Here is a tiny trained network, its code and every weight. The questions are about switching its units off for an input and a target symbol, where a switched-off unit gives its printed mean instead of its output.

import numpy as np


def w(rows, s, z=0):
    codes = np.array(rows[::2]) - 128.0
    scale = np.full(codes.shape[1], s)
    scale[-1] = z or s
    return codes * scale


def norm(h):
    return h / np.sqrt((h * h).mean(-1, keepdims=True) + 1e-5)


def f(y):
    return np.maximum(y, 0)


def softmax(a):
    e = np.exp(a - a.max(-1, keepdims=True))
    return e / e.sum(-1, keepdims=True)


def log_softmax(a):
    a = a - a.max(-1, keepdims=True)
    return a - np.log(np.exp(a).sum(-1, keepdims=True))


def net(x, mask):
    ids = ['αβγδζλμξπφ'.index(c) for c in x.split()]
    T = len(ids)
    res = E[ids] + P[:T]
    u = 0
    for l in range(2):
        q, k, v = (norm(res) @ M[l].T for M in (Q, K, V))
        z = softmax(np.where(np.tri(T) > 0, q @ k.T / 2**0.5, -1e9)) @ v
        res = res + np.where(mask[u], z, O[l][:, -1]) @ O[l][:, :-1]
        u += 1
        y = f(norm(res) @ A[l][:, :-1].T + A[l][:, -1])
        res = res + np.where(mask[u : u + 4], y, B[l][:, -1]) @ B[l][:, :-1]
        u += 4
    return log_softmax(norm(res)[-1] @ U[:, :-1].T + U[:, -1])


Q, K, V, O, A, B = {}, {}, {}, {}, {}, {}
E = w([
[130,181,139,133],'α',
[126,89,107,135],'β',
[51,100,157,132],'γ',
[120,187,112,169],'δ',
[254,231,78,151],'ζ',
[102,156,106,101],'λ',
[129,129,127,107],'μ',
[193,144,229,151],'ξ',
[158,96,153,114],'π',
[168,127,144,172],'φ',
],0.0074)
P = w([
[118,180,125,122],'0',
[113,177,128,120],'1',
[109,156,133,107],'2',
[113,125,141,97],'3',
[127,57,153,95],'4',
[124,4,166,111],'5',
],0.0029)
Q[0] = w([
[177,115,35,254],'0.h0',
[90,146,200,12],'0.h0',
],0.0051)
K[0] = w([
[254,185,150,66],'0.h0',
[47,47,142,184],'0.h0',
],0.0044)
V[0] = w([
[131,52,16,183],'0.h0',
[4,47,120,126],'0.h0',
],0.0027)
O[0] = w([
[198,93,82,207,169],'0.h0',
[85,124,83,254,254],'0.h0',
],0.0037,0.00085)
A[0] = w([
[138,57,161,125,102],'0.n0',
[3,131,141,123,6],'0.n1',
[151,200,187,222,12],'0.n2',
[108,154,178,75,60],'0.n3',
],0.0052,0.0018)
B[0] = w([
[79,125,100,184,251],'0.n0',
[178,58,202,210,246],'0.n1',
[97,2,98,157,216],'0.n2',
[192,189,104,124,178],'0.n3',
],0.0045,0.0018)
Q[1] = w([
[31,74,175,254],'1.h0',
[70,198,199,68],'1.h0',
],0.0088)
K[1] = w([
[109,35,46,130],'1.h0',
[255,185,96,172],'1.h0',
],0.0084)
V[1] = w([
[192,140,25,96],'1.h0',
[4,93,123,13],'1.h0',
],0.0046)
O[1] = w([
[254,46,71,78,33],'1.h0',
[66,107,124,64,2],'1.h0',
],0.0063,0.00096)
A[1] = w([
[134,165,255,121,91],'1.n0',
[145,162,145,30,3],'1.n1',
[114,18,113,227,84],'1.n2',
[62,165,170,89,106],'1.n3',
],0.0053,0.0028)
B[1] = w([
[191,3,187,117,164],'1.n0',
[11,117,29,187,141],'1.n1',
[64,91,51,133,254],'1.n2',
[161,142,220,123,159],'1.n3',
],0.0048,0.0047)
U = w([
[161,114,227,92,188],'α',
[192,92,85,220,131],'β',
[88,199,96,201,103],'γ',
[119,84,24,123,50],'δ',
[185,55,139,7,1],'ζ',
[114,162,64,32,121],'λ',
[62,153,215,195,126],'μ',
[129,182,191,53,153],'ξ',
[80,172,120,71,130],'π',
[194,132,110,79,255],'φ',
],0.013,0.0045)

Each question gives the input, a string of symbols that net reads in full, and the target symbol t.
The units are the heads (2 rows each of Q, K, V and O) and the neurons (one row each of A and B). Each row of codes is followed by its name. A weight is (code - 128) times the scale printed after its matrix; where a second scale follows, it is the last column's (O, A, B and U).
mask holds one flag per unit, layer by layer, with each layer's heads first. A switched-off unit (its flag False) gives its mean, the last column of its rows in O or B, instead of its output. The means were averaged over made-up inputs and are rounded, as every weight is.
A unit's drop is (log p(t) with every unit on - log p(t) with that unit switched off) / (log p(t) with every unit on - log p(t) with every unit switched off).
The circuit of an input: a set's keep is (log p(t) with only the set's units on - log p(t) with every unit switched off) / (log p(t) with every unit on - log p(t) with every unit switched off). Starting from all 10 units, units are removed one at a time, each time the one whose removal leaves the highest keep (on an exact tie, the one counted first), for as long as the keep stays at least 0.8.
units of the circuit, in order: the units of the circuit, biggest drop first
unit that matters most: the unit with the biggest drop
top k neurons: the k neurons with the biggest drops, biggest first
k most important neurons of layer l: the k neurons of layer l with the biggest drops, biggest first
drop of u: that unit's drop, to one decimal
input ζ μ β, target ζ: unit that matters most => 1.h0
input α β ξ μ β δ, target δ: units of the circuit, in order => [0.n1 1.h0]
input γ ξ β β α α, target δ: units of the circuit, in order => [0.n2 1.n2]
input μ π ξ π α, target α: units of the circuit, in order => [0.h0 1.n0]
input δ β γ φ, target δ: units of the circuit, in order => [0.n2 0.n1 1.n2]
input π μ π, target ζ: top 3 neurons => [0.n3 1.n2 0.n1]
input β φ γ μ, target β: units of the circuit, in order => [0.n1 0.h0]
input β α λ, target β: units of the circuit, in order => [1.h0 0.n1 0.n2 1.n2]
input β φ δ, target β: top 2 neurons => [0.n2 0.n0]
input δ β α, target δ: units of the circuit, in order => [0.n2 1.h0 0.n1]
input μ π β, target μ: 2 most important neurons of layer 0 => [0.n2 0.n1]
input π μ μ, target λ: top 3 neurons => [0.n3 1.n1 1.n2]
input β λ α, target β: top 2 neurons => [0.n2 0.n0]
input γ γ β, target γ: most important neuron of layer 1 => [1.n0]
input β μ ξ, target β: units of the circuit, in order => [1.h0 0.n2]
input π β β β β φ, target δ: top 2 neurons => [1.n2 0.n1]
input μ φ μ, target λ: top 3 neurons => [0.n2 0.n3 1.n1]
input μ φ π, target ζ: top 3 neurons => [0.n2 0.n3 1.n2]
input γ φ λ, target μ: top 2 neurons => [0.n1 0.n3]
input β γ γ ζ μ, target μ: units of the circuit, in order => [1.h0]
input β γ λ ζ β δ, target δ: top 2 neurons => [0.n1 1.n2]
input ζ β μ, target ζ: 2 most important neurons of layer 1 => [1.n2 1.n1]
input μ μ β π, target μ: 2 most important neurons of layer 0 => [0.n0 0.n2]
input ξ μ β ξ μ, target μ: 2 most important neurons of layer 0 => [0.n2 0.n0]
input α μ β φ, target α: top 2 neurons => [1.n0 1.n3]
input β α γ β μ π, target δ: 2 most important neurons of layer 0 => [0.n1 0.n0]
input δ ζ π, target φ: unit that matters most => 0.h0
input β δ δ δ, target β: drop of 0.h0 => 0.6
input β μ γ ξ, target β: drop of 0.n2 => 0.5
input π π μ γ μ δ, target μ: drop of 0.n3 => 0.0
